Below are the code and all the weights of a small trained network. Each question names an input and a class and asks about switching units off, where a switched-off unit gives its printed mean instead of its output.

import numpy as np


def w(rows, s, z=0):
    codes = np.array(rows[::2]) - 128.0
    scale = np.full(codes.shape[1], s)
    scale[-1] = z or s
    return codes * scale


def norm(h):
    return h / np.sqrt((h * h).mean(-1, keepdims=True) + 1e-5)


def f(y):
    return y / 2 * (1 + np.tanh(0.7978845608 * (y + 0.044715 * y**3)))


def log_softmax(a):
    a = a - a.max(-1, keepdims=True)
    return a - np.log(np.exp(a).sum(-1, keepdims=True))


def net(x, mask):
    res = np.array(x, float).reshape(1, 5) / 4 @ E
    u = 0
    for l in range(3):
        y = f(norm(res) @ A[l][:, :-1].T + A[l][:, -1])
        res = res + np.where(mask[u : u + 4], y, B[l][:, -1]) @ B[l][:, :-1]
        u += 4
    return log_softmax(norm(res)[-1] @ U[:, :-1].T + U[:, -1])


A, B = {}, {}
E = w([
[115,4,138,180],'x0',
[113,113,73,106],'x1',
[200,162,195,92],'x2',
[194,120,15,106],'x3',
[217,61,76,90],'x4',
],0.0033)
A[0] = w([
[254,115,130,148,84],'L0N0',
[146,92,28,123,6],'L0N1',
[224,191,115,57,157],'L0N2',
[159,85,101,105,187],'L0N3',
],0.0073,0.0021)
B[0] = w([
[90,53,159,154,194],'L0N0',
[76,158,56,1,174],'L0N1',
[173,129,159,177,252],'L0N2',
[106,130,127,222,177],'L0N3',
],0.0066,0.0035)
A[1] = w([
[180,179,89,4,71],'L1N0',
[152,190,11,16,107],'L1N1',
[134,76,107,219,249],'L1N2',
[176,242,175,186,157],'L1N3',
],0.0042,0.0014)
B[1] = w([
[239,94,154,84,130],'L1N0',
[131,165,219,49,202],'L1N1',
[193,173,255,51,244],'L1N2',
[104,142,34,3,251],'L1N3',
],0.0044,0.0017)
A[2] = w([
[111,64,15,111,98],'L2N0',
[166,31,78,2,254],'L2N1',
[77,167,226,64,188],'L2N2',
[223,142,105,80,103],'L2N3',
],0.0071,0.0021)
B[2] = w([
[2,212,152,227,165],'L2N0',
[64,187,188,216,248],'L2N1',
[18,85,11,205,254],'L2N2',
[179,56,151,160,192],'L2N3',
],0.0044,0.0036)
U = w([
[110,85,154,111,3],'0',
[98,106,118,79,21],'1',
[8,157,115,164,197],'2',
[210,59,183,176,208],'3',
[169,198,99,78,107],'4',
],0.014,0.0055)

Each question gives the input, the list of numbers given to net, and the class t.
The units are the neurons (one row each of A and B). Each row of codes is followed by its name. A weight is (code - 128) times the scale printed after its matrix; where a second scale follows, it is the last column's (A, B and U).
mask holds one flag per neuron, layer by layer. A switched-off neuron (its flag False) gives its mean, the last column of its row in B, instead of its output. The means were averaged over made-up inputs and are rounded, as every weight is.
A unit's drop is (log p(t) with every unit on - log p(t) with that unit switched off) / (log p(t) with every unit on - log p(t) with every unit switched off).
unit that matters most: the unit with the biggest drop
k most important neurons: the k neurons with the biggest drops, biggest first
top k neurons in layer l: the k neurons of layer l with the biggest drops, biggest first
drop when u is switched off: that unit's drop, to one decimal
input [-2,4,3,5,7], class 3: unit that matters most	L0N2
input [3,-3,2,7,3], class 2: 2 most important neurons	(L0N1 L0N0)
input [-8,-2,8,1,1], class 3: 2 most important neurons	(L0N2 L2N3)
input [-6,0,-6,2,0], class 4: top 2 neurons in layer 1	(L1N0 L1N1)
input [-6,6,-4,2,2], class 4: 2 most important neurons	(L0N0 L1N1)
input [2,8,-5,7,6], class 2: 2 most important neurons	(L2N0 L2N1)
input [-8,-7,-5,6,2], class 3: top 3 neurons in layer 2	(L2N3 L2N2 L2N0)
input [-4,0,-2,1,1], class 4: 2 most important neurons	(L1N3 L0N0)
input [-6,-4,-2,3,-6], class 4: top 2 neurons in layer 2	(L2N1 L2N0)
input [-8,1,-6,5,-2], class 4: top 2 neurons in layer 1	(L1N0 L1N1)
input [6,-1,-7,-6,2], class 3: 2 most important neurons	(L0N1 L1N3)
input [-1,-1,-4,8,4], class 2: top 2 neurons in layer 2	(L2N1 L2N0)
input [2,-7,-2,8,4], class 2: 2 most important neurons	(L0N1 L2N0)
input [8,8,4,8,-3], class 2: unit that matters most	L0N1
input [-3,-7,-6,4,7], class 2: 3 most important neurons	(L0N1 L2N0 L0N0)
input [-6,3,4,-6,4], class 3: 3 most important neurons	(L2N3 L0N2 L0N1)
input [1,3,0,7,2], class 2: drop when L0N1 is switched off	1.4
input [8,-2,0,7,1], class 2: drop when L2N0 is switched off	0.1
input [-5,7,1,1,-1], class 4: drop when L1N3 is switched off	0.3
input [-8,-2,-1,1,5], class 3: unit that matters most	L2N3
